<72>: [173 164  98  94 128]
<65>: [174 128 164  94  98]
<100>: [148  93 137 109 197]
<44>: [109 137 197 147  93]
<108>: [ 94 128  98 163 173]
<11>: [125 120 142 172 114]
<75>: [109 137  93 147 196]
<78>: [132 131 157 166 106]
<19>: [ 94 164  98 127 174]
perm: [ 94  98 128 164 174]  <65>
perm: [ 93 147 197 137 109]  <44>
perm: [128  94  98 164 173]  <72>
perm: [ 93 109 137 197 147]  <44>
perm: [ 94  98 173 164 128]  <72>
perm: [ 94 128 164 174  98]  <65>

<78>: [125 107 140 142 142 147  87 143 136 186 146 157 149 152 141 146 114 134
 117 130]
<19>: [150 143 186 125 114 157  87 130 146 147 136 146 140 134 117 141 152 107
 143 142]
<119>: [146 114 106 134 130 136 141 143 117 140 186 152  87 142 146 142 124 157
 149 147]
<72>: [143 130 117 147 146 157 140 114 146 142 150 136 125 141 107 152 134  87
 186 142]
perm: [ 87 107 114 117 125 130 134 136 140 141 142 142 143 146 146 147 150 152
 157 186]  <72>
perm: [142 143 130 117 147 146 157 140 114 146 142 150 136 125 141 107 152 134
  87 186]  <72>
perm: [147 146 114 106 134 130 136 141 143 117 140 186 152  87 142 146 142 124
 157 149]  <119>
perm: [ 87 106 114 117 124 130 134 136 140 141 142 142 143 146 146 147 149 152
 157 186]  <119>
perm: [130 117 134 114 146 141 152 149 157 146 186 136 143  87 147 142 142 140
 107 125]  <78>
perm: [142 143 107 152 141 117 134 140 146 136 147 146 130  87 157 114 125 186
 143 150]  <19>
perm: [149 152 141 146 114 134 117 130 125 107 140 142 142 147  87 143 136 186
 146 157]  <78>

<44>: [ 98  64 130  85 177]
<100>: [152 150 157 153 176]
<19>: [ 98  85  64 178 130]
perm: [ 64  85  98 130 177]  <44>
perm: [176 153 157 150 152]  <100>

<119>: [143 123  97 116 127 117 123 126 144 120 135 113 131 132 142 138]
<78>: [135 143 116 138  97 113 123 127 120 131 126 144 116 132 142 123]
<182>: [132 111 156 104 153 145 108 117  76 154 132 126 121 139 114 119]
<75>: [122 131 127 120 113 126  97 135 116 142 144 143 131 123 116 138]
<108>: [126 127 143 138 116 142 132 113 120 130 144 123 122 116 128  97]
<19>: [132 120 144 113 142 138 116 122  97 143 131 127 126 128 123 116]
perm: [138 142 132 131 113 135 120 144 126 123 117 127 116  97 123 143]  <119>
perm: [113 122 135 127 144 131 142 123 120  97 138 116 126 131 143 116]  <75>
perm: [119 114 139 121 126 132 154  76 117 108 145 153 104 156 111 132]  <182>
perm: [ 97 144 131 123 143 120 127 116 126 116 128 132 138 113 122 142]  <19>
perm: [117 132 113 138 116 123 131 142 127 135 144 123 120 143  97 126]  <119>
perm: [ 76 104 108 111 114 117 119 121 126 132 132 139 145 153 154 156]  <182>
perm: [138 135 127 116 123 144 131 126  97 120 143 123 116 132 113 142]  <78>

<75>: [125 136 129 129 130 128 123 126 136 136 128 124 127 128 138 134 142 129
 133 129]
<100>: [ 93  94 126  99  77 155 116 127 120 120 178  98 128 138 147 160 114 131
 176 182]
<177>: [126 134 129 132 131 124 131 133 132 130 120 126 132 124 129 125 128 131
 131 120]
<19>: [135 139 126 139 135 125 128 131 125 131 120 128 128 129 127 124 140 136
 123 120]
<72>: [123 133 130 127 147 119 135 130 123 137 104 128 130 120 129 123 110 130
 130 110]
<119>: [142 141 125 139 137 127 126 116 116 130 127 135 122 132 123 126 137 129
 108 127]
<65>: [119 138 130 128 120 133 125 105 125 133 139 126 128 126 133 138 118 116
 125 141]
<108>: [130 126 130 125 144 119 132 138 136 131 110 134 128 123 127 120 126 127
 126 110]
<182>: [132 126 128 123 146 123 124 131 132 137 117 133 120 130 135 128 139 129
 125 119]
<78>: [132 144 128 141 120 131 132 108 121 124 135 132 133 126 118 126 118 119
 111 133]
<44>: [130 134 129 131 145 121 138 117 110 132 110 135 129 122 118 119  98 125
 113 114]
<11>: [132 128 130 122 144 125 128 111 122 134 122 141 120 128 126 127 114 115
 110 124]
perm: [119 125 129 139 128 135 130 120 133 117 137 132 131 124 123 146 123 128
 126 132]  <182>
perm: [127 108 129 137 126 123 132 122 135 127 130 116 116 126 127 137 139 125
 141 142]  <119>
perm: [119 111 133 132 144 128 141 120 131 132 108 121 124 135 132 133 126 118
 126 118]  <78>
perm: [110 111 114 115 120 122 122 122 124 125 126 127 128 128 128 130 132 134
 141 144]  <11>
perm: [132 131 120 124 126 124 131 128 129 126 131 132 130 133 132 134 129 131
 120 125]  <177>
perm: [128 123 146 123 124 131 132 137 117 133 120 130 135 128 139 129 125 119
 132 126]  <182>

<177>: [ 94  87 123 136 138 119 133 103 155 148 146  93 114 126 137 167 145 148
 156 191 131 143 133  89 150 148  77 130 150 142]
<75>: [129 132 121 131 155 114 140 113 139  83 104 143 164 148 154 124 128 123
 123  96 156  99 115  84 139 151 114 150 112 119]
<182>: [124 127 124 122 127 130 117 121 125 116 129 130 135 143 139 136 127 126
 125 123 130 121 135 118 128 133 125 126 122 125]
<11>: [103 133  93 150 146 138  87 156 114 136  89 119 148  77 133 142 143 137
 148 130 126 145 123  93 155 150 191 131 148 167]
<65>: [126 131 140 126 128 136 142 139 139 157 135 121 105  94 109 105 131 130
 139 135 108 145 118 156 119 122 146 126 145 133]
perm: [142 150 130  77 148 150  89 133 143 131 191 156 148 145 167 137 126 114
  93 146 148 155 103 133 119 138 136 123  87  94]  <177>
perm: [145 123  93 155 150 191 131 148 167 103 133  93 150 146 138  87 156 114
 136  89 119 148  77 133 142 143 137 148 130 126]  <11>
perm: [ 77  87  89  93  94 103 114 119 123 126 130 131 133 133 136 137 138 142
 143 145 146 148 148 148 150 150 155 156 167 191]  <177>

<100>: [115 134  95  84 147 104 137  80 192]
<75>: [163 162 150 145 149 145  90 135 136]
<177>: [163 135  90 145 145 136 150 148 162]
<19>: [162 136  90 135 149 163 145 145 148]
<72>: [104  84  95 147 115 192 137 133  80]
<119>: [ 69  60  67 132 120 136 174 187  60]
<108>: [141 162 140 129 135 139 110 116 149]
perm: [ 80 104  84  95 147 115 192 137 133]  <72>
perm: [ 90 136 163 150 135 149 162 145 145]  <75>
perm: [ 80 133 137 192 115 147  95  84 104]  <72>
perm: [148 145 145 163 149 135  90 136 162]  <19>
perm: [136 135  90 145 149 145 150 162 163]  <75>
perm: [162 148 150 136 145 145  90 135 163]  <177>
perm: [ 80  84  95 104 115 133 137 147 192]  <72>

<177>: [145 102  97 137 153  92]
<78>: [ 63 125 135  95 136  64]
<75>: [ 64 125 135 136  95  64]
<72>: [ 95 135 136  64 125  65]
perm: [ 64 136 135  63 125  95]  <78>
perm: [ 64  95 136 135 125  64]  <75>
perm: [ 64  64 125 135 136  95]  <75>
perm: [145  92 153 102  97 137]  <177>

<65>: [137 157 138 130  81 142  97 168  94 187  94 106 114 177 159 146 145 152
 127 129 120]
<72>: [120 157 142 187 114 159 137 146 152 106  94 129 129 177 145 168  97  81
 138  94 127]
<108>: [ 97 159 125 144 137  84 131  83 159 117 154 137 146  90 164 172 138 111
 119 137 144]
perm: [ 81 137 168 106 120 152 145 129  94  94 114 146 187 129 127 138 157  97
 159 177 142]  <72>
perm: [157 130 145  81 142 127 168 120 129 152 106  97 114 159 146 138  94  94
 137 177 187]  <65>
perm: [ 83  84  90  97 111 117 119 125 131 137 137 137 138 144 144 146 154 159
 159 164 172]  <108>
perm: [ 81  94  94  97 106 114 120 127 129 129 137 138 142 145 146 152 157 159
 168 177 187]  <72>
perm: [131  83 125 154 164  90 111 146 137 117  97 137 144 138 172 119 137 159
 159 144  84]  <108>

<72>: [127 163 144 107 119  99 155 141 136]
<182>: [107 127 163 144 136 140 119  99 155]
<75>: [143 140 136  99 107 154 128 163 119]
perm: [155  99 119 140 136 144 163 127 107]  <182>
perm: [136 154  99 143 140 128 107 163 119]  <75>
perm: [127 144 163 140  99 155 119 107 136]  <182>
perm: [141 136 127 163 144 107 119  99 155]  <72>
perm: [119 163 128 154 107  99 136 140 143]  <75>
perm: [107 127 119 155 163 140 136  99 144]  <182>

<11>: [ 98  86 153 140]
<100>: [153  86  98 141]
<72>: [149 180 105  84]
<119>: [139  86 153  98]
<75>: [134  94 150 130]
<177>: [ 83 132 150 130]
perm: [ 86  98 140 153]  <11>
perm: [ 86 153 140  98]  <11>

<19>: [135 148  70 130 122 123 148 113 138 149]
<72>: [140 125 132 126 130 146 108 138 124 157]
<119>: [148  70 122 130 138 113 149 135 147 123]
<65>: [ 70 130 138 148 148 113 122 148 123 135]
<44>: [123 109  92 107 117 190 108 107 124 153]
<100>: [135 148 113 121 138 130 148 123 149  70]
<11>: [109 117 190 125  92 108 153 107 123 107]
perm: [123 148 130 113 135 138  70 148 149 122]  <19>
perm: [113 121  70 138 123 130 149 148 148 135]  <100>
perm: [107 123 107 109 117 190 125  92 108 153]  <11>
perm: [ 92 107 107 108 109 117 123 124 153 190]  <44>
perm: [130 138 113  70 148 148 122 149 135 123]  <19>
perm: [149 135 148  70 130 122 123 148 113 138]  <19>

<182>: [126 130 129  82 140 123 134]
<19>: [104 113  99 110 116 109 111]
<78>: [130 127  82 129 123 140 134]
perm: [109 111 104 113  99 110 116]  <19>
perm: [134 123 140  82 129 130 126]  <182>

<75>: [117 147 192 133]
<72>: [147 133 117 192]
<44>: [117 192 134 147]
<19>: [103 167 135 125]
<119>: [148 192 133 117]
<11>: [ 90 118 127 118]
<65>: [116 104 132 134]
<182>: [111  91 156 131]
perm: [117 133 148 192]  <119>
perm: [192 134 147 117]  <44>
perm: [131 111  91 156]  <182>
perm: [127 118  90 118]  <11>
perm: [192 133 117 148]  <119>
perm: [ 91 131 111 156]  <182>
perm: [134 132 104 116]  <65>

<75>: [155 177 159 119 160]
<19>: [160 160 155 177 119]
<182>: [120 160 155 160 177]
perm: [177 120 160 155 160]  <182>
perm: [119 177 155 160 160]  <19>
perm: [119 160 155 177 160]  <19>
perm: [177 119 160 160 155]  <19>
perm: [119 155 159 160 177]  <75>

<182>: [141 129  81 134 149  93 137 116  97 170 123 141 139 110 116]
<75>: [141 123 149  81 137 134 170 142 116 129 139  97 116 110  93]
<177>: [ 93 149 134 141 137 116  81 170 141  97 116 139 109 129 123]
perm: [110  93 141 123 149  81 137 134 170 142 116 129 139  97 116]  <75>
perm: [ 81  93  97 110 116 116 123 129 134 137 139 141 141 149 170]  <182>

<75>: [128 141 134 118 131 122 129 121 117 136 139 136 130 123 104 127 118]
<100>: [129 124 143 122 115 128 152 121 136 127 121 104 120 120 128 120 124]
<19>: [126 117 127 134 117 129 124 116 183 155 118 125 128 119 124 122 127]
<44>: [121 136 129 127 131 133 131 123 131 109 132 136 137 121 125 133 124]
<108>: [136 128 131 115 121 124 120 129 152 143 104 128 120 120 124 120 122]
<177>: [122 124 129 104 120 120 128 124 121 143 128 136 120 132 152 115 120]
perm: [128 124 121 143 128 136 120 132 152 115 120 122 124 129 104 120 120]  <177>
perm: [104 115 120 120 120 120 121 122 124 124 128 128 129 131 136 143 152]  <108>

<44>: [161 128 129 130 127 132 131 136 110 129 123 127 127 132 127 129 128  65
 119 131]
<182>: [129 132 131 128 127 123 127 128 129  65 127 161 118 127 110 130 136 132
 129 131]
<78>: [129 128 127 132 128 136 161 129 127 131 123 129 132 127 118 127 129  65
 110 131]
perm: [131 129 132 136 130 110 127 118 161 127  65 129 128 127 123 127 128 131
 132 129]  <182>
perm: [131 119  65 128 129 127 132 127 127 123 129 110 136 131 132 127 130 129
 128 161]  <44>
perm: [131 127 130 129 129 136 127 118 127 110  65 128 132 131 161 129 132 128
 123 127]  <182>
perm: [129 123 161 127 127 128 128  65 132 129 127 118 131 132 130 131 127 129
 110 136]  <182>

<72>: [113 120 144 157]
<177>: [128 133 133 138]
<19>: [ 98  88 147 195]
<11>: [124 154 102 145]
<119>: [ 98 147 196  88]
<108>: [ 98 151 158 140]
<44>: [117 121 138 111]
<182>: [133 134 138 128]
<78>: [132 122 117 114]
<65>: [154 103 124 145]
perm: [145 102 154 124]  <11>
perm: [102 124 145 154]  <11>
perm: [154 145 124 102]  <11>
perm: [145 102 124 154]  <11>
perm: [128 138 134 133]  <182>
perm: [195 147  88  98]  <19>
perm: [195  98  88 147]  <19>

<11>: [122 134 118 161 158]
<65>: [111 116 126 135 139]
<75>: [176 133 117 150 118]
<19>: [134 137 148 148 149]
<119>: [127 140 109 117 116]
<44>: [160 158 122 134 118]
<177>: [116 136 111 126 139]
<100>: [100 104 159 159 128]
<182>: [ 69 139 125 137  89]
perm: [109 117 116 127 140]  <119>
perm: [159 128 100 104 159]  <100>
perm: [139 135 126 116 111]  <65>
perm: [158 161 118 134 122]  <11>

<119>: [123 161 137  79 134]
<182>: [133 153 132  97 128]
<75>: [136 147 128 117 127]
<177>: [144 135 121 129 118]
<44>: [111 157 109 103 163]
<11>: [116 112 151 115 169]
<72>: [151 116 115 169 113]
<78>: [157 111 109 163 102]
perm: [ 79 123 134 137 161]  <119>
perm: [169 151 113 116 115]  <72>
perm: [102 157 111 109 163]  <78>

<177>: [ 93 125 102 119 151 114 117 124 125 152 132 113 154 119 168 113 149 117
 122 131 139 131  78 139 136]
<72>: [119 126 128 122 125 123 117 125 122 127 130 128 126 130 128 128 131 117
 130 131 129 131 127 129 142]
<108>: [134  85  98 130 113 140 121 117 117 122 121  93 153 128 120 143 116 158
 135 169 125 120 159 139 130]
<100>: [120 128 125 119 128 129 117 128 123 127 129 130 125 127 128 126 129 117
 131 133 128 133 127 129 125]
<119>: [169 128  93 125 130 134 117  98 153 143 158 131 139 122 159 135 116 117
 140 121 113 121  85 120 120]
<11>: [128 131 126 128 128 131 142 123 128 117 131 129 122 119 129 130 126 128
 122 125 117 130 130 127 125]
perm: [122 159 135 116 117 140 121 113 121  85 120 120 169 128  93 125 130 134
 117  98 153 143 158 131 139]  <119>
perm: [125 129 127 133 128 133 131 117 129 126 128 127 125 130 129 127 123 128
 117 129 128 119 125 128 120]  <100>
perm: [117 117 119 122 122 123 125 125 126 126 127 127 128 128 128 128 129 129
 130 130 130 131 131 131 142]  <72>

<11>: [126 135 153 119 156 132 107 157 115 102 120 112 149 102 124 132 153 118
 139 149 103 143 132 155 137 134 137 106  95 133 131 147 117]
<65>: [143 138 147 133 131 126 153 119 103 155 132 102 134 135 149 117 112 118
 153 139 107 102 132 132 157 137 115 149 156 120 124 106  95]
<44>: [126 120 106 107 149 155 102 135 112 131 137 118 147 157 103 139 119 124
 132 133 134 137 115 153 132 149 103 156 153 143  95 132 117]
perm: [ 95 102 102 103 106 107 112 115 117 118 119 120 124 126 131 132 132 132
 133 134 135 137 138 139 143 147 149 149 153 153 155 156 157]  <65>
perm: [153 149 155 119 153 143 132 106 134 120 118 117 157 124 103 137 115 102
 133 131 149 147 156 135 103 112 139 126 132 107 137  95 132]  <44>
perm: [149 102 135 102 112 118 133 139 131 143 149 137 107 138 106 132 155 120
  95 117 126 153 153 124 115 134 156 103 147 157 119 132 132]  <65>
perm: [133 102 155 124 131 147 143 149 153 103 137 115 137 135 118 132 112 119
 126 149 107 153 117 156  95 139 134 106 157 132 132 102 120]  <11>
perm: [117 132  95 143 153 156 103 149 132 153 115 137 134 133 132 124 119 139
 103 157 147 118 137 131 112 135 102 155 149 107 106 120 126]  <44>
perm: [134 124 149 131 107 132 156 139 132  95 143 155 103 137 147 115 106 153
 103 132 126 153 149 118 133 112 120 119 117 102 157 137 135]  <44>
perm: [133 131 147 117 126 135 153 119 156 132 107 157 115 102 120 112 149 102
 124 132 153 118 139 149 103 143 132 155 137 134 137 106  95]  <11>

<65>: [105  90 140 147 129 151]
<108>: [129 130  91 142 155 128]
<177>: [105  90 140 146 129 151]
<11>: [125 105  78 151 175 159]
<78>: [151 105 125 176  78 159]
<75>: [ 99 101 101 171 148 124]
<19>: [ 90  67 123 169 147 165]
<44>: [126  97 127 128 145 174]
<100>: [102 122 150 117 148 131]
perm: [ 91 128 129 130 142 155]  <108>
perm: [101 101  99 171 124 148]  <75>
perm: [105  78 151 125 176 159]  <78>
perm: [159 175 151  78 105 125]  <11>

<72>: [128 134 116 128 117]
<108>: [121 118 129 117 130]
<65>: [117 128 116 128 135]
<78>: [ 98 100 123 143 137]
<182>: [122 103 158 122 160]
<19>: [105 123  97 137 110]
<119>: [103 121 122 160 158]
<44>: [128 129 126 138 129]
<75>: [115 138 132 126 135]
<177>: [128 126 129 139 129]
<100>: [110 111 127 155 143]
<11>: [ 95 119  92 156 117]
perm: [126 128 129 129 138]  <44>
perm: [116 117 128 128 135]  <65>
perm: [122 158 160 122 103]  <182>
perm: [116 117 128 128 134]  <72>
perm: [135 117 128 116 128]  <65>
perm: [ 98 100 123 137 143]  <78>

<19>: [110 143 125 121 117 111 144 128 143 130 131 125 111 139 119 147 114 135
 108 138 135 120 132 123 140 137 116 148 121 129 132 108 124 125 133 139
 133 135 135 130 108 124 114 110 114 152 144 126 163 108 130 127 128 131
 128 136 126 148 113 117 123 127]
<65>: [126 172 156 151 126 124 127 102 108 112 153 108 154 101  98 156 160 157
 133 105  70 124 101 120 137 147 155 110 136 155 143 117 117 163 140 131
 122  87 134  78 139 109 114 107 128 128 140 110 130 107 178 155  94 159
 132 144 129 111  83 159 136 129]
<100>: [133 163 135 135 128 131 127 111 114 121 144 119 140 108 114 139 143 143
 135 110 108 132 116 127 139 130 136 114 124 132 117 121 128 148 130 135
 148 108 126 108 124 125 120 110 137 123 133 117 128 123 147 144 113 152
 129 126 131 125 111 138 130 126]
<177>: [120 140 101 155 157 143 117  78 156 134 110 124 102 153 157 140  98 126
 155 111 126 144 108 105  94 107 127 101 155 160 137 151 112  70 107 154
 122  87 159 136  83 163 147 128 159 139 110 114 108 130 132 128 133 172
 124 109 129 129 136 131 178 117]
perm: [129 136 159  83 111 129 144 132 159  94 155 178 107 130 110 140 128 128
 107 114 109 139  78 134  87 122 131 140 163 117 117 143 155 136 110 155
 147 137 120 101 124  70 105 133 157 160 156  98 101 154 108 153 112 108
 102 127 124 126 151 156 172 126]  <65>
perm: [114 136 132 144 120 108 121 124 148 135 128 130 125 128 135 147 111 130
 129 133 119 139 125 139 132 163 128 131 124 140 108 137 130 144 108 127
 143 116 135 133 126 110 110 111 127 113 138 152 131 143 117 121 148 117
 125 123 123 114 135 126 108 114]  <19>
perm: [108 108 108 108 110 110 111 111 113 114 114 114 116 117 117 119 120 121
 121 123 123 124 124 125 125 125 126 126 127 127 128 128 128 129 130 130
 130 131 131 132 132 133 133 135 135 135 135 136 137 138 139 139 140 143
 143 144 144 147 148 148 152 163]  <19>
perm: [108 108 108 108 110 110 111 111 113 114 114 114 116 117 117 119 120 121
 121 123 123 124 124 125 125 126 126 126 127 127 128 128 128 129 130 130
 130 131 131 132 132 133 133 135 135 135 135 136 137 138 139 139 140 143
 143 144 144 147 148 148 152 163]  <100>
perm: [112 136 110 117 136 155 101 144  83 107 102 172 151 133 159 131 107 127
 126  94 126 129 157 140 154 156 111 134 128 143 105 110 159 114  70 101
 153 147 155  78 108 120 109 117 128 155  87 139 122 132 137  98 124 160
 130 178 163 156 140 129 124 108]  <65>

